Here are made-up nodes, facts about them, and rows of numbers that follow some of those facts. Name the node behind each unnamed row.

Some nodes and their rows:
deplil: [ 24  24 -36  30  -8 -11  -6  -2   0  14 -43 -20  37 -21 -61 -19   9  11
 -11  -3  66  -2 -21  45  32  -9  18]
laflibru: [ 18  50 -26  12 -34  21  10  10 -10  27 -37  -5  11  -9 -53 -43  36  15
 -37  36  65  -1 -11  40  -4 -26  43]
grovim: [ 33  61 -27  36 -25   9  14   8 -23   6 -53  -9  29 -20 -47 -30  37  11
 -15  22  64 -13  -9  47  43 -17  13]
briman: [-46  53 -14   5  -2  13  19  -5 -47 -48 -19 -18 -11 -15 -29 -44  73   6
 -43  27 -27  10 -30  34 -32   6  34]
mopapur: [-24  21   5 -33 -16  -8 -15 -11 -17 -24 -20 -20 -29 -47 -22   1  53   0
 -46 -15 -11   1 -44  23 -28  27  27]
gadum: [-42  25   3 -16   2  -7   9 -17 -10 -30 -24 -24  -9 -35 -31  -6  55  -2
 -30 -13  -3  12 -44  44 -25  21  19]
detro: [ -8  31  -7 -16   2   2 -15 -23  26 -37 -23  -8  30 -35 -31 -13  31   0
  28  11 -15  17  -9   9  17   5  -6]
grufin: [-12  41   9 -38  -6  15 -25 -24  25 -12 -16   4   4 -41 -38  -5   7   2
  17 -18  -2  19 -12 -13 -14  12 -12]
ragudor: [ 15   0  -5 -16  17   3 -10   5  -8   0  25  27   6  26  16   9 -24  24
  -4  26  29   5  -4  14 -15 -45 -12]
grobu: [  7 -19  -2 -18  28   9  -7 -12 -16  10  29  32  -4  22  15   1 -30  20
   0  24  35   1   5  20  -3 -29  -7]
gragril: [ 46  14  -8 -10   7  -6 -20  -2 -14   7  17  38   8   3  29   3 -27  22
 -14  11  25   1  -2 -23 -10 -32 -14]
skoflel: [ 52   1 -13 -16  11 -35  11 -10  -5  -7  -2  27  43  -5  20   5  -1   7
  25  16  32   1  -1  17  23 -39 -34]
ludon: [ 40  25  14 -30   0  -1   5 -12  12  34  12  49   6  -4  24   8 -24  17
 -10   0  54  12  -6 -20 -36 -31 -19]
trasko: [ 36  35   1 -23  25 -24   3   3  12  21  18  44  25   9   6  12 -27  29
   3 -28  42  24  -5  -2 -19 -37 -24]
bizik: [ 37   1  -1 -22   4 -12   5  -5  13   9  11  32  22   6  28  10   0  14
   1  35  38   5  -5  12  -6 -40 -10]
greplir: [ 31  30   4  -8  18   1  12 -14   2  18  11  44  19   6  19   0 -27  19
   0   0  48  15  -3 -12 -24 -35 -27]
lusa: [ 25 -18 -17  -8  19   2 -16  -5   4 -26  12   3  20  20  33   5 -26  17
  -5  33  26   4 -15  11 -14 -62 -20]
fivon: [-22   9  21 -57  15   2  -9  24  67 -10 -38 -15  31  -6 -46  -1 -18 -28
   9  11  -2  13  23  -4  -5   1 -15]
bruklim: [-37  20  16 -37  24  31 -24  38  44 -26 -23 -17   8  18 -36 -11 -25 -11
 -16  25 -19  10  28  -8  -9 -10   1]
voko: [-22  39  25 -39  30  23  -8  19  57  -9 -36  -7  19  -4 -35 -17 -36 -16
  -9 -12   1  20  27 -28 -16   0 -17]

There are 3 kinds of fact about the nodes: Σ, β, Θ.
[truto satru dragrol nadrubrik fuplon dresku veste skoflis stunal brilu klestek plustak mevil] Σ 33
[fafopen flesker vazuk skezin dridu fugol bisti lafek plitem skotra skoflel trusu grufan ludon skibrun klozam greplir trovuk gragril pluda trasko dravugus mifli zosken lilir plukla driri plesik drogol skupel botre tibek distukim lomagro tribrapu ragudor lavodror vugar brapa trifla trodoplok groskor bizik bregror nabo buba trudam flustek dristam keflon klaras birol flebrusti grobu stiklin nenar skiskis lusa firer natru] Σ 65
[fistu tuper midrel fletrel papek gafo skekli bitrol plusol vetrer broskuplum plegik pafupi mizisen fivon skabo makis bruklim zarabre sebe bifli reken fuzutim pesi voko] Σ 81
[kodris stostuk laflibru voskol gruguk flegan grovim nazo deplil] Σ 240
[grufin naflizon bobek gruplir fazor fakim namin pudak bopal flatrel dogavis pagum broser voteze kekul puro zutuk bredre bruskugik detro plokluk trinus vabredras pleta] Σ 597
[voser molupan braklimun briman bastor trilak nobron stiplugrar tomon mafan flilar trubik zegis skesa pebrul bisem fosker trevudri zigo kogridrol feplire pofa mopapur nisek gadum trunok pabor] Σ 516
[flesker midrel fletrel skibrun trovuk gragril pluda lilir skupel vugar trodoplok groskor trudam sebe plokluk trunok] β c
[grufin bisti plusol skabo] β g
[tuper vazuk papek plitem satru grufan fazor tomon veste tribrapu brilu mizisen zutuk feplire pesi mopapur] β b
[skezin ludon broser makis vabredras] β h
[dridu nadrubrik dresku mafan dogavis trubik plegik ragudor puro trevudri bruklim flustek reken grobu mevil] β a
[lafek laflibru stiplugrar bisem bizik klaras birol flebrusti kogridrol pofa gadum] β j
[briman stostuk trilak fakim dravugus klestek lusa] β f
[skotra bobek gruguk pebrul plustak stiklin] β i
[trusu greplir gruplir trasko namin drogol flatrel lavodror pafupi trifla fuzutim voko] β d
[gafo zosken vetrer kekul fivon dristam zigo] β e
Θ naflizon <- truto midrel voser botre bizik
Θ plesik <- fafopen lavodror puro nabo zarabre
Θ bifli <- fistu fazor stiplugrar skabo
Θ bredre <- flesker tuper bruklim birol
Θ klozam <- kodris briman laflibru tomon bitrol plustak
Θ skoflel <- grufin molupan drogol trevudri trudam nazo
Θ keflon <- fletrel nobron trasko klestek zigo reken
Θ skoflis <- vazuk dravugus broser voko trunok
Θ dragrol <- braklimun klozam nadrubrik plesik pagum grovim trinus
Θ broskuplum <- skezin grufan bobek ragudor skiskis
Θ zegis <- dridu lafek vugar bruskugik feplire lusa
Θ bastor <- fugol voskol bisem makis stiklin mopapur
Θ fosker <- papek pudak bopal skupel flegan
Θ plukla <- bisti trilak namin tribrapu sebe
Θ bopal <- plitem mafan pofa deplil natru
Θ distukim <- satru trodoplok klaras grobu vabredras nisek
Θ buba <- skotra skoflel broskuplum plegik skoflis pabor
Θ bregror <- trusu stostuk skibrun gadum
Θ voser <- gafo ludon trovuk pafupi
Θ fugol <- greplir gragril dresku brapa
Θ fuplon <- skekli pluda veste bregror bredre mevil
Θ flilar <- gruplir lilir detro dristam pesi
Θ firer <- fakim plukla tibek bifli
Θ flegan <- mifli kekul plokluk kogridrol nenar
Θ braklimun <- zosken trubik trifla
Θ lomagro <- driri flilar skesa pebrul zutuk
Θ grovim <- flatrel dogavis groskor
Θ stunal <- plusol distukim zegis gruguk fivon keflon
Θ trinus <- vetrer voteze brilu flebrusti fuzutim pleta
Θ voskol <- mizisen flustek

Rows to name:
No name comes twice in this set of rows, the named rows included.
[ 40  19  13 -36   3  -2   3 -13  12  33  12  45   4  -6  22  11 -26  16
  -8  -9  55  11  -6 -15 -34 -33 -23] | skezin
[ 31  53 -41  35 -30   0  16   3 -19  17 -48  -4  40 -16 -60 -50  35   8
 -17  33  59  -2 -10  30  17 -17  29] | kodris
[  5  39 -19  26  37  29  -1 -13  13  15 -34 -24   8  -8 -41 -39 -20  35
 -43 -53  84  19 -20  47   8 -31  22] | gruguk
[-19  49   0 -29 -35   2   6  -6 -36 -22 -24  -5 -27 -43 -21 -28  78  -4
 -53  18 -19   2 -33   9 -43  19  39] | tomon
[-32  25  -3 -22  16  33 -32 -10  18 -47  -5 -17  -3 -10 -22 -15  22  17
   2  16 -26  15  -8  23   5 -11  11] | fakim
[ 22  19 -36  28  -6 -13 -10  -2   4  14 -42 -22  38 -22 -64 -18   5  10
  -9  -8  68  -1 -22  47  31  -9  18] | nazo
[-21  45  26 -32  27  25  -4  18  56  -7 -35  -3  22  -3 -35 -19 -33 -15
 -11  -4   0  21  28 -33 -20   0 -14] | pafupi
[ -2  69   8   2 -10  22   0 -15  11 -46 -32   4  23 -33  -9  -7  54   4
  23  37 -15   3  -2  10  37   3 -14] | trinus
[ 50  47  -2   5  -9   8  -3   4 -27   4  13  52   7   7  40  -5  -4  23
 -21  44  21  -6   4 -31  -8 -34 -10] | groskor
[-12  40  36 -59  10  25 -11  21  63   6 -36   3   5 -14 -29  -9 -27 -18
 -20  -7   6  16  25 -37 -27   4 -10] | makis
[-10  40   1 -28   2  30 -45 -13   8 -30  -6  -2 -13 -30 -24 -12   4  15
  -5 -12 -21  12  -8 -19  -6   5   2] | plokluk

The same nodes again, as new rows of numbers:
Known rows:
ludon: [ -8 -19  -3  34   6  -3  11 -13  -3  -6 -26   4 -20  14  10   7  11 -12
   2  10  31 -15   7   4   9 -20  -5 -11  15   7 -26  16   8   7 -11  -9
  20]
trunok: [  0 -24   1   5   7  -6  27 -18   4  -9 -35  14 -19   9   9  -3  19 -13
   8  23  21   1  14  15  12 -12  13 -11  25  11 -14   8 -11  14   4   7
   6]
skoflis: [ -4   6  21  -1  12  29 -15  13  -4  -4  11 -12  16 -20  -9 -13 -21  -2
  30 -32  -8  29 -23   6   5  18 -31  -2  -2  17  41 -16  19   1 -20  -1
   0]
voko: [ 27   2   7 -44 -10  14 -15  -7  -4  -9  16  -4 -13  -4 -14  -5   8  11
   8 -12 -19  15   7 -19 -16 -15  -5 -14   3 -13  20 -10 -10 -15 -13  -1
  -9]
skotra: [-49  -4   6  21   7 -37  21  -3  20  -8 -17   2  10  -9   9  10  -7  -6
 -12  -6 -12   9  -5  -8  -9  18  14  42   5  -5 -28   4  -7  17   3  -1
   5]
trinus: [  0  23  17   3   6  41 -38  15  -9   9  26  -3  25  -7 -13 -12 -17  -6
  11 -21  -1  10 -11  15  -7  21 -32  -8  -9  14  55 -25   6 -18  -2   0
  -9]
brilu: [ -3   8   6   2 -15  19 -38   1 -17  -4  16 -13  11 -10   6  11 -20   5
  16 -23 -22   6 -36 -16 -14 -12 -26 -12 -18 -11  25 -34   5 -15  -4  -6
   4]
nenar: [ -6  -4 -20  14   6 -22   8  -1  15   4  -7 -11  -6   4  12   4   7  -8
   9  10  13  -2   4   2   6  -2  12   4   7 -14 -32   6   2   8  -1   7
   8]
bruskugik: [  4  15  16 -15   7  24 -20   7 -22   4  26  -5  16 -11  -9  19 -21  -1
  10 -20   8  21 -16  -9  -1 -11 -21 -14  -7   6  31 -26  15  -5  11 -18
 -17]
papek: [  9   7   5 -26 -11  13 -11  -5  -7 -21  15  -4  -1  -7  -6  -3  -7  15
   0 -22   3   4  -7  -7 -18  -8   3 -15  -5 -26  14 -14 -21 -28   8 -12
   4]
dresku: [ 15 -20   7 -11 -26  16 -34   3 -15  -6  35 -18  19  -1  -7   8 -33  28
  -1 -19 -55   4 -27 -37 -15   9 -18  37 -21   3   3 -19  35  -9 -12 -16
 -17]
grufan: [-15  -4 -10   6  -8 -31   2  -4  16  -2 -19  -8 -20 -10  13  -2  10   4
   6   2 -20  -5  -6 -15   0 -13   4  -1 -11 -19 -21  14 -10   8 -11  11
  24]
laflibru: [  4   6  21  -1  22   3  -5  45   3  20   5  29 -25  -4  -8  -3   0  -5
 -36  10  41 -28  53 -18  20 -14  15 -31 -19  15  58  10 -44 -11  53  -9
 -12]
plukla: [ -8  15 -16  18   8  -9  16   9  10   8  -8  -4   5   0   1 -15  11  -3
   2   3  -1  -9  -2  26  15  23   2   3   0   2 -16  23   6  11 -24  19
  16]
trilak: [-16 -13  -3  15   0  -5  29 -15  -5 -15 -32  16 -10   8  11   4  15  -6
  -6  16  18 -11   2  20   7  -8  16 -12  15  -1 -20   8 -18   6   8   3
  16]
driri: [ -7   3 -17  14   3 -23  11  -2  10   8 -12  -4  -5   4  11   7   9  -9
   4  10   3  -4  -1   1   5  -4   9   3   6  -7 -27   5   0  13  -7  11
   6]
mopapur: [-11  -7 -14  -7 -17 -17  11  -9   4 -12 -20   4 -12  -2  10  -2  21  12
  -6  17 -23 -11  -3   5  -2  -7  18  -7  -5 -23 -23  13 -20  -1   2  13
  20]
bobek: [-36   2  34  -1  10  14 -10  13 -12 -15  21   1  29 -20  -9  22 -39   2
  -5 -39 -10  26 -20 -20 -15  17 -11  26  -3   6  34 -35   0  -4  15 -26
 -19]
pagum: [  4   9  13  -4   2  29 -30  10 -16   5  24  -3  15  -4  -5  14 -20  -7
  10 -18   2  12 -13 -11  -9  -5 -20 -11  -4   5  41 -40   3 -11   7 -11
 -19]
tuper: [  8  16   6 -25 -14  14  -3  -4 -16 -18  11   4   1  -7  -8   3  -5  15
  -8 -22 -11  -1 -14  -8 -17 -12   1 -19  -7 -17  20 -16 -23 -21  -2  -7
   1]

Rows to name:
No name comes twice in this set of rows, the named rows included.
[ 11  25   9 -17   6  30   7   4 -11  -9  15   6  18  -4 -20 -18  -3   6
  -3 -24   9   7  -3  27  -4  22  -3 -10   6   4  30  -4  -8 -16 -12   1
  -5] | bifli
[-19   3  -1  25   7 -20  17 -16   1   1 -25   5  -7   1  13   9   6 -14
   1   7  30  -6  -5  11   7 -17  -3  -9   4   3 -26  16   4  11   4  -5
  19] | lusa
[ -6  -8 -14  -5  -4 -14  20 -10   5  -5 -19   7  -6   6   7   2  21  -3
  -2  22  -6  -2   6  14   3   0  21   0  12  -9 -23   6 -13   9   4  13
   4] | skesa
[-13   0 -10 -14 -16 -22   9 -16   4  -7 -20   4 -11  -6   9  -1  22  11
  -6  21 -21  -4  -5   8  -4 -12  11  -7 -10 -21 -27  22 -12   1   9   9
  21] | feplire
[ -8  20  16  -8  28  17 -21  57  13  27  20  23 -12  -8 -27 -22  16  -1
 -36  11  17 -18  67   3  14  21   3 -18 -19  11  63  27 -33 -17  30   3
  -9] | grovim
[ -9   6  20  13   5  26 -11  -8 -29  -7   6  -3  16  -8   3  20 -27  -8
  17 -25  26  14 -34   2   0 -17 -30 -20  -1  13  21 -26  21  -3   7 -25
   1] | klestek
[-11  17  -5 -10   3  -8  18 -13   8   5 -15   7   7  -6  -5 -20  25   0
  -2  22   0   7   4  44   8  19   1  -1  -1   2 -19  39   8   9   4  15
  16] | zegis
[-11   6  -9   6  -3  -1   4  -8  17   4 -18   9   4   6   1 -28  26  -7
  -1  24  -8  -5  11  41  -2  28   6   4   6   1  -5  17 -12  -1  -3  27
  13] | braklimun
[  5 -25 -14   1 -24 -29  -5  -6  16   3   3 -11  -4   8   4  -4  -1  22
 -18  13 -51 -15   1 -28 -10  10   9  48 -16  -8 -44  24  19   7 -14   4
   1] | flustek
[  3 -40  -2 -20 -28 -25   3 -15  19 -12 -11   0 -12   4   0 -14  11  27
 -17  23 -63  -3  12 -23 -13  12  19  48  -7  -7 -35  26   3   6  -4   8
  -1] | trevudri
[  5  23  12  -3  11  45 -11  28 -25   1  29  -4  25 -10 -18  -2 -19   5
   5 -31  -4   7 -19  14  10  20 -21 -14  -7  15  48 -19  13  -9 -15  -4
  -9] | bredre
[-10  -4  -9  10   6 -27  13  -4  17   4 -18  -4 -11  -2  11   3  10 -11
   9   7  -2   4   3  -6   5  -6   7   5   7  -3 -21   6  -3  18  -9  11
   7] | skiskis
[-20 -10   3  28   9 -20  19 -10   9  -6 -31   4 -16   0  15   4   5 -14
   7   1  23  -4  -1   0   8 -14   1  -5  10   4 -17   9  -7  14  -3  -1
  19] | dravugus

The same nodes again, as new rows of numbers:
Named rows:
makis: [ 24 -25  11  -6  18   3   1 -17  14   0  -3   1 -10 -14   8  -4   0   1
 -13   4 -21   0 -16   2  -2  12   2   1]
mopapur: [  9 -13   3  -4   0  -2  -2  19  -3  -6   0   8  13   3  -1   3   0   0
  21 -20   8   3   1  -2  -2 -11   4  -4]
ragudor: [-22  -9  -3   2  -4   4  -5  -5  -3   1   3   4 -12  10  -5   1   6   7
   1  -8  -1   2  16  -8   1  14   0  -4]
skoflis: [ 11  57  -3   5   6  -1   4 -35  15 -17 -10 -22 -26 -23  -5  -8 -13   1
  12  24 -12 -21 -17  16 -15  -1 -24   5]
plegik: [-17  14  -2   7   1  18  -2 -13  10 -10  -6  -8 -13   1  -6  -1  -6   5
  21   7   2  -7  -1  -3  -8   8  -8   3]
satru: [ 20  45  -7  -1   4   5  17 -34  25 -16 -14 -18 -12 -23   3   0 -19   5
 -23  24   6 -17 -19  15 -11 -15 -26  10]
trinus: [ -7   8   1   0  -1  -3  -6   6 -17   9   8 -12   2   1  -4  -5   4  -2
 -20  25  -8  -1  -5   9   5   5   9   2]
bifli: [ 11  21   1   3   0   2  -1  -7  -3  -8  -5  -4  -4  -5   1  -4 -11  -4
  25  11  -3  -5  -8   9  -5   8  -6   4]
nenar: [ -8   0   3  -4  -5  -4   0   3   0   4   7   8  -5  11   2   0  10   2
  -9 -11  -5   2   6  -8   9  -1   2   3]
skupel: [ 13   6   1  -6  -3 -29   6  14  -3   4   8   9  11  -3   3   2   9  -3
  -5 -17  -1   1   2   1  11 -35   4  -1]
greplir: [ -9 -19   0  -4   2   8  -1   4   1   3   3   5  -6   9   1   3   2   2
 -18  -9   0   6  14  -7   3  22  -5  -4]
gragril: [ 17  -8   0  -5   1 -31   5  11  -6   2   6  11  12  -9   4   4   4  -3
  -1 -12   0   4   2   5   9 -31   7  -6]
zutuk: [ -6  -1   0  -3   4  -9   2   1  -9  11   6  -4   7  -5  -1   2  -9  -9
  -7  15   1   3  -5   1   8 -18   1  -8]
sebe: [ 21  16   0   1   6 -18   7   1   6  -7  -4   0  11 -20   3   2  -9  -3
  18   3   4  -5 -14  11  -1 -37  -3   1]
voko: [ -7   2   0  -1   8  16   0  -8  11  -7  -5 -10 -11  -4  -6  -1  -7   2
   2  -1   0  -5  -1  -3 -11  12 -14  -3]
distukim: [ 16  -4  -4  -9 -15  -6   2  -7 -14   4  -2   5  -1   7   3  -2   5  -1
 -21  -8  -1   4   9  -2   2  16   3  -4]
brilu: [ 10  45  -5   3  11   5  12 -21  28 -19  -8 -22 -12 -23   0  -1 -10  10
 -23  29   2 -19 -21  21  -9 -19 -22  15]
voteze: [-14  -6   0   0   4  -1  -3  -1  -6  10   7  -7   3   0  -2  -1   2   1
 -20  22  -3   1  -6   2   7  -5   8   0]
gafo: [-13  15   1   3   0  10  -1  -8  15  -4  -4  -4  -7  -5   0   1  -5  -5
   5   3   8  -3 -11   2 -11  13 -12   2]
mizisen: [  8  13   0  -1   5  -1   4  -2   6  -8  -4  -4   3  -9   0   1 -10  -1
  10   3   5  -5 -10   5  -3 -16  -8   1]

Rows to name:
No name comes twice in this set of rows, the named rows included.
[-16 -11  -1   4  -4  21  -8  13   1  -7  -3   3   2  18  -4   0   9  12
  12 -10   8   0   8  -5  -3  13   7   7] | trubik
[ 20 -49  12 -11  13  -8  -1  -7   1  10   6  12  -9  -7   8  -1  13   1
 -33 -11 -24   9   1  -5   8  19  10  -5] | ludon
[ 14  -9  -1  -5   1 -35   2   8  -7   3   7   7   8 -13  -2   3   9  -2
   3 -20  -2   1   4   3   5 -34   6 -12] | trudam
[ 16  61  -4   5   3   5   7 -31  15 -16 -11 -19 -21 -18   2  -7 -19   2
   4  33  -8 -19 -19  18 -10   4 -24  14] | truto
[ 22  19   0   0   5 -18   7   2   7  -7  -3  -2  11 -17   2   1  -7  -2
  14   1   4  -6 -14  10  -2 -38  -2   1] | midrel
[  6  22   1   1   0  -4  -4 -11  -4  -8  -3  -9 -10  -8  -7  -6  -4  -3
  24   1  -9  -9  -6   4 -10   2  -5  -5] | broskuplum
[ -7   4   0   0   8  22   1   1  14  -9  -4 -12  -6   0  -3  -1   0   8
 -19   6   4  -5  -4   3  -9  15 -10   7] | fuzutim
[  7  17   7  -3 -11   2  -5  18  -9  -4   1   4   4  18  -1  -6   6  -4
  26 -18  -4  -1  -1  -8   0   6   4   4] | fosker
[  5  24   2  -3   1   1   6   2   9  -7  -2  -5   1  -1   0  -1  -6  -1
   6  -1   3  -7 -10   1  -2 -19  -9   6] | papek
[  0   4   2  -7  -5 -11   3  12  -3   3   7   7   2   7   1   2   7  -1
 -12 -17   0   2   6  -6   9 -13  -1   0] | plitem
[  2 -14  -1  -5   1 -14   2   8  -5   1   5   9   4  -2   2   4   2   0
  -5  -9   2   5   7   0   7  -7   0  -5] | tribrapu
[  8   7   0   0   7  -2   4  -2   7  -9  -4  -2   3 -12   1   2 -13  -2
  14   6   6  -4  -9   7  -3 -13  -8   0] | tuper

